[ 939 -569  666   79] -> -569
[-425  596 -272 -534] -> 596
[3336 1261 9390 2670] -> 1261
[113 649 604 807] -> 649
[-30  38 -25 -14] -> 38
[44 89 52 13] -> 89
[-695 -260  566  436] -> -260
---
[[  6 -30  17  30]
 [ -5   8  11  80]
 [ 40 -30 -40   9]] Answer: -30

[[-85 -63 -58 -66]
 [ 28 -36  28  14]] Answer: -63

[ 30 -64  52 -23] Answer: -64

[32 -8 29 75] Answer: -8

[-17  66 -66  59] Answer: 66

[ 82 -25  19  45] Answer: -25

[[-10  63 -27   3]
 [ 20 -28 -11 -36]] Answer: 63
---
Input: [-332  460 -849  875 -886  410]
Output: -332

Input: [3139 5386 4864 9310]
Output: 5386

Input: [145  57  34 182 195]
Output: 145

Input: [3 0 2 7 6 5]
Output: 3

Input:
[[477 684 206 437 447]
 [838 416 723 497 538]]
Output: 437

Input:
[[ 78  95  55 123 104 165]
 [ 92  21 151 138 129 211]
 [ 66  99  80 121 116 191]]
Output: 66

Input: [597 486  85 780 374]
Output: 486

Input: [703 378 258 798 167 203]
Output: 258

Input: [  0  23 -26 -11  34  22]
Output: 0
---
[38 44 10 54 63] out 10

[[-22 -38   9  39   6   9 -77]
 [ -1   1  -1   0  -1   3  -3]
 [-13   2  -4   8  -2   0 -17]] out -2

[-29 -30 -69 -64  31 -25] out -64

[[  2 -84  83  12]
 [ 19 -34  59  36]] out -34

[  1  87  28 -13  19] out 28

[[-32  11   1   2  -5   8]
 [-14  46   6 -17  24  83]
 [ 21 -12   0  13 -28 -17]] out 13
---
-808   164   410   825 -> 164

-104  -507   176   608  -355   552   433
 404  -601  -138   966  -300   491    84
-> -300

232  173  201   22  158   60 -> 22

 75  117   61   56
 63  106   21  162
224   93   25  146
-> 93

6119  9182  5547  5523  4587  1421
5213  8409  4294  3208  2488  1875
3374  5182  5895  6044  1538  3418
-> 6044

 16   10    2   37  -13   19   36
 38   -5    8  -13   31  -29   49
-> 31

6951  8500  3247  4113  7170  7583 -> 4113
---
[[ 64 -55  -3 -41  43 -57  65]
 [ 40 -41  33  20  62 -55   8]
 [-47  65  14  59 -23  59 -57]] Out: -57

[[-32 -75  27 -89 -59  51]
 [-10 -40 -25 -11 -71 -19]
 [ 25 -80  71 -69 -69  69]] Out: 69

[[-13 -18  33 -13   4]
 [-43  21 -18  43 -30]
 [-20  10   7  67 -40]] Out: -40

[[  7  28 -19 -27 -37 -21 -19]
 [-29  88  89 -30  -2  86 -12]
 [-10   7  62 -12  32  71 -17]] Out: -17

[[  6   6  -1  -6  -1 -16]
 [ 28  -3  29 -19   0  13]
 [ 41 -66  34 -66 -78   3]] Out: 3

[[ 53 -57  39 -11]
 [-12   0  -2  33]
 [ 24 -69  18  13]] Out: 13
---
[[ -1 -57  80   5   6  77 -53]
 [ 68  44 -38 -62 -65 -28  11]]
80, -65

[[-45 -10 -54 -10]
 [-66  24 -88 -18]
 [-17 -33  -2 -48]]
24, -88

[-24  47  11  67  -5 -10  -7]
67, -24

[ 30 -84 -46 -14  39 -35 -57]
39, -84

[[35 57 49 58 30 31 30]
 [26 59 44 65 27 20 22]]
65, 20

[ -1   2 -87  -5 -62]
2, -87

[-83  10 -28  22 -54  53 -36]
53, -83

[[ 68  36 -52  12 -61]
 [-26  18  16 -13  63]
 [-75 -26 -43 -66 -26]]
68, -75

[[-44  38  40 -57 -54  78 -47]
 [ 81  -4 -11  -1 -45  23  38]]
81, -57
---
[[-16  -9  45 -29 -16]
 [-24  32 -22 -26  32]
 [  7  -4  30  38 -50]] result: -9

[[829 726 753 673 260 736 407]
 [445 772 753 531 138 881  52]
 [385 591 358 599 569 584 556]] result: 726

[[1601 5039 3657 4666 6618 4757]
 [5562 2461 6350 7309 6427 6243]
 [6835 5879 6937 9054 4731 7477]] result: 5039

[[149 139  50  57]
 [128  36 146 152]
 [133 195  68 148]] result: 139

[[-587  344 -689  878]
 [-102 -106  783  -75]
 [-461  566 -919  662]] result: 344

[[630 264 344 695 412]
 [756 201 263 492 356]
 [695 410 279 703 487]] result: 264
---
[[3517, 9662, 8558, 3018, 2853, 2622, 2368], [2486, 2613, 6475, 9930, 3061, 9632, 5177]]: 2622
[[4, 5, 1, 6, 4], [6, 6, 1, 4, 6], [8, 7, 1, 5, 4]]: 4
[[-490, 601, 653, -318, 226, 59, 142], [-583, 621, 160, -290, -988, 937, 49], [691, -614, -314, 226, 874, 392, -390]]: 937
[[-531, 92, 963, -161, -76, 790, -98], [-623, -269, 862, 151, 95, 849, 100]]: 790
[[8642, 7808, 5804, 8750, 8454, 3725, 6808], [6183, 8138, 3427, 8670, 1975, 3782, 7077], [4852, 1524, 3938, 2447, 7527, 2044, 4013]]: 3782
[[8762, 3983, 4113, 5948, 3557], [8344, 2420, 2635, 4989, 2445]]: 5948
[[12, -40, 20, 37], [2, -7, 3, 6], [10, 29, 4, -6]]: 3
[[96, 78, 87, 43, 59, 22], [43, 52, 25, 74, 39, 97]]: 59
[[538, 88, 438, 248, 441, 876], [42, 832, 526, 409, 414, 720]]: 441
---
6609	5372	1307	8484 | 1307

-282	334	12	-172	735	306
633	44	150	374	-715	-172
147	-302	-13	-51	83	269
| 12

151	34	84	186	67	162
204	226	122	120	228	136
| 84

510	718	155	334	637	963	230 | 155

71	52	78	79	50	45	11 | 78

-222	-566	787	544	-611
304	-96	-249	-628	-437
| 787
---
[ 72  29 -68  78 -47] result: -68
[ 39 -67  46 -30 -84  65] result: 46
[-46  60 -20  72] result: -20
[-11  64  13   1 -53  32  34] result: 13
[ 82  -9 -87  44 -23   9 -17] result: -87
[ -6 -78 -43 -27 -16 -20] result: -43
